Here is a tiny trained network, its code and every weight. The questions are about switching its units off for an input and a target symbol, where a switched-off unit gives its printed mean instead of its output.

import numpy as np


def w(rows, s, z=0):
    codes = np.array(rows[::2]) - 128.0
    scale = np.full(codes.shape[1], s)
    scale[-1] = z or s
    return codes * scale


def f(y):
    return y / 2 * (1 + np.tanh(0.7978845608 * (y + 0.044715 * y**3)))


def softmax(a):
    e = np.exp(a - a.max(-1, keepdims=True))
    return e / e.sum(-1, keepdims=True)


def log_softmax(a):
    a = a - a.max(-1, keepdims=True)
    return a - np.log(np.exp(a).sum(-1, keepdims=True))


def net(x, mask):
    ids = ['γεηθλμξπστψω'.index(c) for c in x.split()]
    T = len(ids)
    res = E[ids] + P[:T]
    u = 0
    for l in range(3):
        q, k, v = (res @ M[l].T for M in (Q, K, V))
        z = softmax(np.where(np.tri(T) > 0, q @ k.T / 2**0.5, -1e9)) @ v
        res = res + np.where(mask[u], z, O[l][:, -1]) @ O[l][:, :-1]
        u += 1
        y = f(res @ A[l][:, :-1].T + A[l][:, -1])
        res = res + np.where(mask[u : u + 4], y, B[l][:, -1]) @ B[l][:, :-1]
        u += 4
    return log_softmax(res[-1] @ U[:, :-1].T + U[:, -1])


Q, K, V, O, A, B = {}, {}, {}, {}, {}, {}
E = w([
[125,195,177,99,115,190,118,112,98,156,141],'γ',
[130,186,136,71,120,74,127,46,204,78,114],'ε',
[64,189,92,198,87,146,112,174,223,139,135],'η',
[118,112,126,118,29,127,186,75,110,154,190],'θ',
[148,187,182,147,100,148,95,117,56,126,134],'λ',
[152,156,162,134,101,54,91,62,110,107,96],'μ',
[173,82,178,242,181,144,146,134,249,86,190],'ξ',
[159,85,117,102,186,115,64,161,183,170,226],'π',
[59,44,134,118,148,59,200,149,124,90,141],'σ',
[116,97,80,88,161,216,189,112,187,75,105],'τ',
[68,195,129,174,198,131,196,106,124,89,113],'ψ',
[84,145,147,72,104,118,110,88,100,135,100],'ω',
],0.015)
P = w([
[2,122,186,168,83,135,29,91,122,84,90],'0',
[147,117,127,116,82,92,155,139,134,86,126],'1',
[144,115,123,110,89,104,154,146,139,81,126],'2',
[131,107,119,93,93,106,163,143,134,107,117],'3',
[128,114,125,96,98,123,168,139,142,118,125],'4',
[134,117,135,95,91,127,172,137,146,119,132],'5',
[147,124,135,93,100,120,176,127,147,131,133],'6',
[142,132,140,95,100,133,177,125,153,137,141],'7',
[138,132,132,87,103,133,186,118,145,138,143],'8',
[148,138,143,89,109,119,176,115,154,135,122],'9',
[147,149,148,103,104,123,167,115,160,139,129],'10',
],0.0082)
Q[0] = w([
[106,67,42,175,255,116,150,217,133,172,114],'L0H1',
[93,175,181,141,59,137,180,143,158,57,130],'L0H1',
],0.008)
K[0] = w([
[255,147,65,83,112,71,227,189,119,218,190],'L0H1',
[12,153,123,192,96,151,130,125,172,123,125],'L0H1',
],0.0076)
V[0] = w([
[99,77,160,177,70,2,58,96,94,141,66],'L0H1',
[103,132,142,78,136,227,112,189,23,195,84],'L0H1',
],0.0051)
O[0] = w([
[103,87,87,151,125,138,74,72,120,78,251,253],'L0H1',
[204,141,225,130,128,81,95,178,133,147,178,2],'L0H1',
],0.011,0.0034)
A[0] = w([
[104,56,100,202,56,44,206,132,195,115,164,197],'L0N1',
[149,67,93,178,90,188,157,52,112,64,166,141],'L0N2',
[134,176,157,1,50,25,138,58,107,137,117,228],'L0N3',
[106,23,163,83,203,141,61,81,153,91,202,255],'L0N4',
],0.0057,0.0028)
B[0] = w([
[73,130,169,106,174,160,136,215,70,154,163,254],'L0N1',
[110,66,98,152,173,162,121,113,81,201,41,249],'L0N2',
[101,193,177,85,63,254,69,122,134,193,100,224],'L0N3',
[240,26,147,158,95,122,110,97,107,143,200,205],'L0N4',
],0.0071,0.0075)
Q[1] = w([
[157,171,131,106,161,119,97,5,47,136,109],'L1H1',
[142,114,31,125,209,22,171,180,158,3,127],'L1H1',
],0.0055)
K[1] = w([
[90,105,134,201,87,75,3,101,155,27,165],'L1H1',
[102,217,43,130,196,118,177,252,190,94,102],'L1H1',
],0.0052)
V[1] = w([
[101,127,113,18,86,175,210,117,140,160,78],'L1H1',
[161,46,120,84,155,133,139,2,79,16,118],'L1H1',
],0.0064)
O[1] = w([
[189,175,45,23,171,160,195,112,64,156,208,155],'L1H1',
[138,2,64,83,169,62,124,60,153,210,94,253],'L1H1',
],0.0071,0.0052)
A[1] = w([
[73,95,160,162,194,109,150,109,40,134,154,107],'L1N1',
[235,151,243,128,128,205,156,174,112,136,155,119],'L1N2',
[94,68,107,29,134,3,178,215,107,132,164,121],'L1N3',
[71,92,101,166,94,192,2,101,159,142,250,250],'L1N4',
],0.0049,0.0018)
B[1] = w([
[83,93,128,159,120,30,124,52,85,183,108,160],'L1N1',
[99,81,149,72,254,120,79,147,125,159,68,139],'L1N2',
[133,99,205,144,137,146,87,114,77,80,175,139],'L1N3',
[146,164,124,151,82,136,121,206,151,158,79,245],'L1N4',
],0.008,0.011)
Q[2] = w([
[178,53,179,146,200,121,154,196,180,76,140],'L2H1',
[115,144,92,129,195,61,253,147,179,55,174],'L2H1',
],0.0055)
K[2] = w([
[253,104,122,71,221,145,137,155,112,149,232],'L2H1',
[130,162,81,90,185,140,248,156,118,58,163],'L2H1',
],0.0067)
V[2] = w([
[135,178,218,199,153,134,89,155,205,2,118],'L2H1',
[118,71,194,180,196,53,153,88,16,121,126],'L2H1',
],0.0049)
O[2] = w([
[127,154,160,97,146,48,121,44,135,204,171,2],'L2H1',
[121,254,101,221,171,190,21,108,107,182,144,144],'L2H1',
],0.0086,0.006)
A[2] = w([
[142,169,198,118,118,129,33,118,89,161,191,35],'L2N1',
[136,152,222,35,132,127,141,95,73,112,125,8],'L2N2',
[144,136,238,89,105,38,134,35,121,182,254,24],'L2N3',
[181,55,124,100,63,62,152,127,159,118,158,172],'L2N4',
],0.0064,0.0017)
B[2] = w([
[176,53,48,106,104,149,110,38,174,92,242,186],'L2N1',
[118,109,132,109,219,72,68,181,51,84,122,182],'L2N2',
[73,134,94,254,105,77,173,175,143,40,97,255],'L2N3',
[247,151,115,111,121,59,113,195,11,151,139,199],'L2N4',
],0.0075,0.0067)
U = w([
[42,74,163,103,165,132,67,133,115,46,194,57],'γ',
[161,43,85,72,141,136,172,40,146,96,100,107],'ε',
[169,156,96,145,131,82,140,140,89,114,101,85],'η',
[97,190,159,170,41,198,122,252,120,57,115,121],'θ',
[143,100,124,163,89,123,177,81,182,113,194,119],'λ',
[136,87,139,176,245,108,133,188,202,191,80,119],'μ',
[44,201,98,135,182,113,163,44,111,145,63,172],'ξ',
[115,121,213,88,108,113,149,72,141,174,79,219],'π',
[167,175,64,149,144,133,113,149,123,147,154,22],'σ',
[123,153,165,62,164,123,69,165,89,143,95,104],'τ',
[168,171,112,84,131,142,156,82,114,160,201,252],'ψ',
[254,107,175,99,116,127,102,183,125,194,152,127],'ω',
],0.0058,0.004)

Each question gives the input, a string of symbols that net reads in full, and the target symbol t.
The units are the heads (2 rows each of Q, K, V and O) and the neurons (one row each of A and B). Each row of codes is followed by its name. A weight is (code - 128) times the scale printed after its matrix; where a second scale follows, it is the last column's (O, A, B and U).
mask holds one flag per unit, layer by layer, with each layer's heads first. A switched-off unit (its flag False) gives its mean, the last column of its rows in O or B, instead of its output. The means were averaged over made-up inputs and are rounded, as every weight is.
A unit's drop is (log p(t) with every unit on - log p(t) with that unit switched off) / (log p(t) with every unit on - log p(t) with every unit switched off).
The circuit of an input: a set's keep is (log p(t) with only the set's units on - log p(t) with every unit switched off) / (log p(t) with every unit on - log p(t) with every unit switched off). Starting from the 12 units with the biggest drops (on a tie, the unit counted first), units are removed one at a time, each time the one whose removal leaves the highest keep (on an exact tie, the one counted first), for as long as the keep stays at least 0.8.
circuit, biggest first: the units of the circuit, biggest drop first
unit that matters most: the unit with the biggest drop
top k neurons: the k neurons with the biggest drops, biggest first
top k neurons in layer l: the k neurons of layer l with the biggest drops, biggest first
input ε λ θ γ ω η ω θ, target ε: circuit, biggest first -> (L0H1; L1H1; L0N2)
input θ θ τ η ψ η ε, target θ: circuit, biggest first -> (L0N3; L2H1; L0N2)
input ψ τ λ θ ε θ η η η ε θ, target ψ: top 2 neurons -> (L0N3; L2N1)
input θ θ ψ λ θ γ θ γ θ ψ ε, target θ: circuit, biggest first -> (L2H1; L0N3; L0N2)
input ω ε ω λ ω π ψ λ ω, target ω: top 2 neurons in layer 0 -> (L0N4; L0N1)
input σ λ ε θ π η ψ ξ ω λ, target σ: top 2 neurons -> (L1N1; L2N1)
input ψ ω τ θ π ψ γ ω λ ε, target ψ: circuit, biggest first -> (L1H1; L0N3; L2H1; L2N1)
input ξ θ λ, target ξ: circuit, biggest first -> (L0H1; L1H1; L2H1; L0N4)
input γ λ θ η θ θ η η θ μ ω, target γ: top 2 neurons in layer 1 -> (L1N2; L1N4)
input η θ θ σ, target γ: top 3 neurons -> (L1N3; L1N4; L0N1)
input η θ ε η γ, target η: unit that matters most -> L2H1
input μ μ θ ψ θ, target μ: top 2 neurons in layer 0 -> (L0N2; L0N4)
input ξ λ θ θ ξ ψ, target ξ: top 2 neurons -> (L0N3; L0N4)
input σ λ η η ε, target σ: unit that matters most -> L2H1
input τ θ η ψ ω θ, target τ: top 3 neurons -> (L1N2; L2N2; L0N3)
input τ μ θ λ λ θ θ λ θ η μ, target τ: top 4 neurons -> (L2N2; L1N2; L0N3; L0N4)
input λ θ λ τ γ ε τ τ θ λ, target λ: top 3 neurons -> (L2N1; L2N3; L0N1)
input η γ ε, target η: top 3 neurons in layer 2 -> (L2N3; L2N4; L2N2)
input ε θ θ γ σ, target γ: top 2 neurons in layer 1 -> (L1N3; L1N4)
input ξ ξ ε η μ, target ξ: unit that matters most -> L0H1
input λ ψ ε π θ η ε, target λ: top 3 neurons -> (L2N1; L2N3; L0N3)
input ξ λ λ ξ η ε η σ λ ε, target ξ: top 2 neurons in layer 1 -> (L1N1; L1N4)
input γ η μ θ μ γ η ε λ μ, target γ: top 2 neurons in layer 1 -> (L1N2; L1N4)
input ξ θ θ, target ξ: top 2 neurons -> (L0N4; L0N2)
input λ η γ, target λ: top 2 neurons in layer 2 -> (L2N1; L2N3)
input ψ γ ω ω μ λ λ, target ψ: top 2 neurons in layer 1 -> (L1N1; L1N4)
input λ ε ω η η ε γ ω, target λ: top neuron -> (L2N1)
input ω η η θ ε, target ω: top 3 neurons -> (L1N4; L0N4; L2N4)
